Here is a tiny trained network, its code and every weight. The questions are about switching its units off for an input and a class, where a switched-off unit gives its printed mean instead of its output.

import numpy as np


def w(rows, s, z=0):
    codes = np.array(rows[::2]) - 128.0
    scale = np.full(codes.shape[1], s)
    scale[-1] = z or s
    return codes * scale


def norm(h):
    return h / np.sqrt((h * h).mean(-1, keepdims=True) + 1e-5)


def f(y):
    return y / 2 * (1 + np.tanh(0.7978845608 * (y + 0.044715 * y**3)))


def log_softmax(a):
    a = a - a.max(-1, keepdims=True)
    return a - np.log(np.exp(a).sum(-1, keepdims=True))


def net(x, mask):
    res = np.array(x, float).reshape(1, 5) / 4 @ E
    u = 0
    for l in range(2):
        y = f(norm(res) @ A[l][:, :-1].T + A[l][:, -1])
        res = res + np.where(mask[u : u + 8], y, B[l][:, -1]) @ B[l][:, :-1]
        u += 8
    return log_softmax(norm(res)[-1] @ U[:, :-1].T + U[:, -1])


A, B = {}, {}
E = w([
[254,147,175,76,178,158,141,164],'x0',
[91,119,197,142,90,73,24,142],'x1',
[125,156,139,152,135,144,116,114],'x2',
[194,59,83,177,101,197,91,125],'x3',
[124,132,125,110,122,134,119,128],'x4',
],0.0087)
A[0] = w([
[178,150,202,95,103,145,175,137,116],'0.n1',
[196,46,131,163,42,157,56,65,66],'0.n2',
[89,176,43,73,183,175,249,73,165],'0.n3',
[143,90,41,144,112,255,187,119,93],'0.n4',
[86,189,112,85,203,116,250,91,131],'0.n5',
[125,172,134,161,121,134,82,70,170],'0.n6',
[61,172,112,134,78,98,126,191,175],'0.n7',
[130,152,16,82,217,170,204,72,1],'0.n8',
],0.007,0.0073)
B[0] = w([
[181,96,196,92,209,119,75,107,159],'0.n1',
[128,192,86,204,84,112,112,206,189],'0.n2',
[127,129,64,211,45,180,51,202,255],'0.n3',
[64,76,195,43,217,126,229,27,221],'0.n4',
[184,51,115,181,96,96,22,156,220],'0.n5',
[142,72,70,36,88,72,198,167,170],'0.n6',
[47,156,120,168,165,83,207,158,201],'0.n7',
[105,255,173,93,145,13,165,128,164],'0.n8',
],0.0073,0.0067)
A[1] = w([
[65,113,96,116,144,114,145,49,216],'1.n1',
[92,135,75,166,72,161,105,124,191],'1.n2',
[102,118,100,159,60,58,110,156,118],'1.n3',
[159,137,246,71,150,122,98,104,81],'1.n4',
[132,126,155,84,162,184,165,135,195],'1.n5',
[237,140,146,121,112,174,74,182,83],'1.n6',
[199,125,163,85,204,172,148,120,23],'1.n7',
[168,162,159,131,147,70,102,192,252],'1.n8',
],0.012,0.0035)
B[1] = w([
[145,131,200,90,138,93,146,134,219],'1.n1',
[151,102,117,113,198,179,109,118,231],'1.n2',
[182,159,95,147,99,154,108,132,254],'1.n3',
[189,63,101,161,191,188,193,90,184],'1.n4',
[166,103,73,150,162,179,118,135,167],'1.n5',
[31,191,166,102,55,22,177,145,239],'1.n6',
[110,163,88,170,86,123,10,158,194],'1.n7',
[93,103,182,75,145,147,176,83,234],'1.n8',
],0.012,0.0099)
U = w([
[160,141,7,189,115,170,23,165,179],'0',
[79,189,224,82,77,42,144,120,3],'1',
[133,36,167,92,242,174,191,36,246],'2',
],0.015,0.00016)

Each question gives the input, the list of numbers given to net, and the class t.
The units are the neurons (one row each of A and B). Each row of codes is followed by its name. A weight is (code - 128) times the scale printed after its matrix; where a second scale follows, it is the last column's (A, B and U).
mask holds one flag per neuron, layer by layer. A switched-off neuron (its flag False) gives its mean, the last column of its row in B, instead of its output. The means were averaged over made-up inputs and are rounded, as every weight is.
A unit's drop is (log p(t) with every unit on - log p(t) with that unit switched off) / (log p(t) with every unit on - log p(t) with every unit switched off).
The circuit of an input: a set's keep is (log p(t) with only the set's units on - log p(t) with every unit switched off) / (log p(t) with every unit on - log p(t) with every unit switched off). Starting from the 12 units with the biggest drops (on a tie, the unit counted first), units are removed one at a time, each time the one whose removal leaves the highest keep (on an exact tie, the one counted first), for as long as the keep stays at least 0.8.
units of the circuit, in order: the units of the circuit, biggest drop first
unit that matters most: the unit with the biggest drop
k most important neurons: the k neurons with the biggest drops, biggest first
top k neurons in layer l: the k neurons of layer l with the biggest drops, biggest first
drop when u is switched off: that unit's drop, to one decimal
input [-1,0,-2,5,1], class 2: 3 most important neurons => [0.n4, 0.n3, 1.n6]
input [-8,-5,4,0,-1], class 0: unit that matters most => 0.n3
input [-7,1,4,1,1], class 0: top 4 neurons in layer 0 => [0.n4, 0.n8, 0.n1, 0.n6]
input [1,5,2,7,5], class 1: 3 most important neurons => [1.n6, 0.n3, 0.n7]
input [-6,6,-6,1,-3], class 0: 4 most important neurons => [0.n4, 1.n6, 1.n3, 1.n8]
input [6,1,-6,5,4], class 1: 2 most important neurons => [1.n6, 0.n2]
input [1,-2,-7,3,-4], class 0: 2 most important neurons => [1.n7, 1.n8]
input [0,-6,5,-5,7], class 0: 4 most important neurons => [0.n3, 1.n1, 1.n3, 1.n2]
input [6,0,5,4,0], class 0: top 2 neurons in layer 0 => [0.n3, 0.n5]
input [6,-1,5,0,4], class 1: 2 most important neurons => [0.n4, 1.n6]
input [2,-8,-4,0,3], class 1: 2 most important neurons => [0.n5, 0.n3]
input [6,-8,7,-1,0], class 1: 3 most important neurons => [0.n3, 1.n6, 0.n5]
input [2,2,-5,-1,-6], class 2: 2 most important neurons => [0.n3, 1.n4]
input [-2,-7,0,-6,-8], class 0: units of the circuit, in order => [0.n3]
input [1,8,-5,8,8], class 1: top 3 neurons in layer 0 => [0.n3, 0.n7, 0.n5]
input [-4,0,5,-4,5], class 0: 2 most important neurons => [0.n4, 1.n6]
input [5,1,-8,5,-4], class 1: 2 most important neurons => [1.n6, 0.n2]
input [2,-7,-7,3,0], class 0: 2 most important neurons => [0.n4, 1.n7]
input [1,3,-2,4,-4], class 1: 2 most important neurons => [1.n6, 0.n3]
input [5,4,-3,-1,-2], class 2: units of the circuit, in order => [1.n4]
input [3,1,0,-5,-8], class 2: drop when 0.n1 is switched off => 0.1
input [4,4,5,-2,1], class 2: drop when 1.n4 is switched off => 0.7
input [5,4,1,-6,5], class 2: drop when 0.n4 is switched off => 0.0
input [8,8,2,-3,1], class 2: drop when 1.n4 is switched off => 1.1
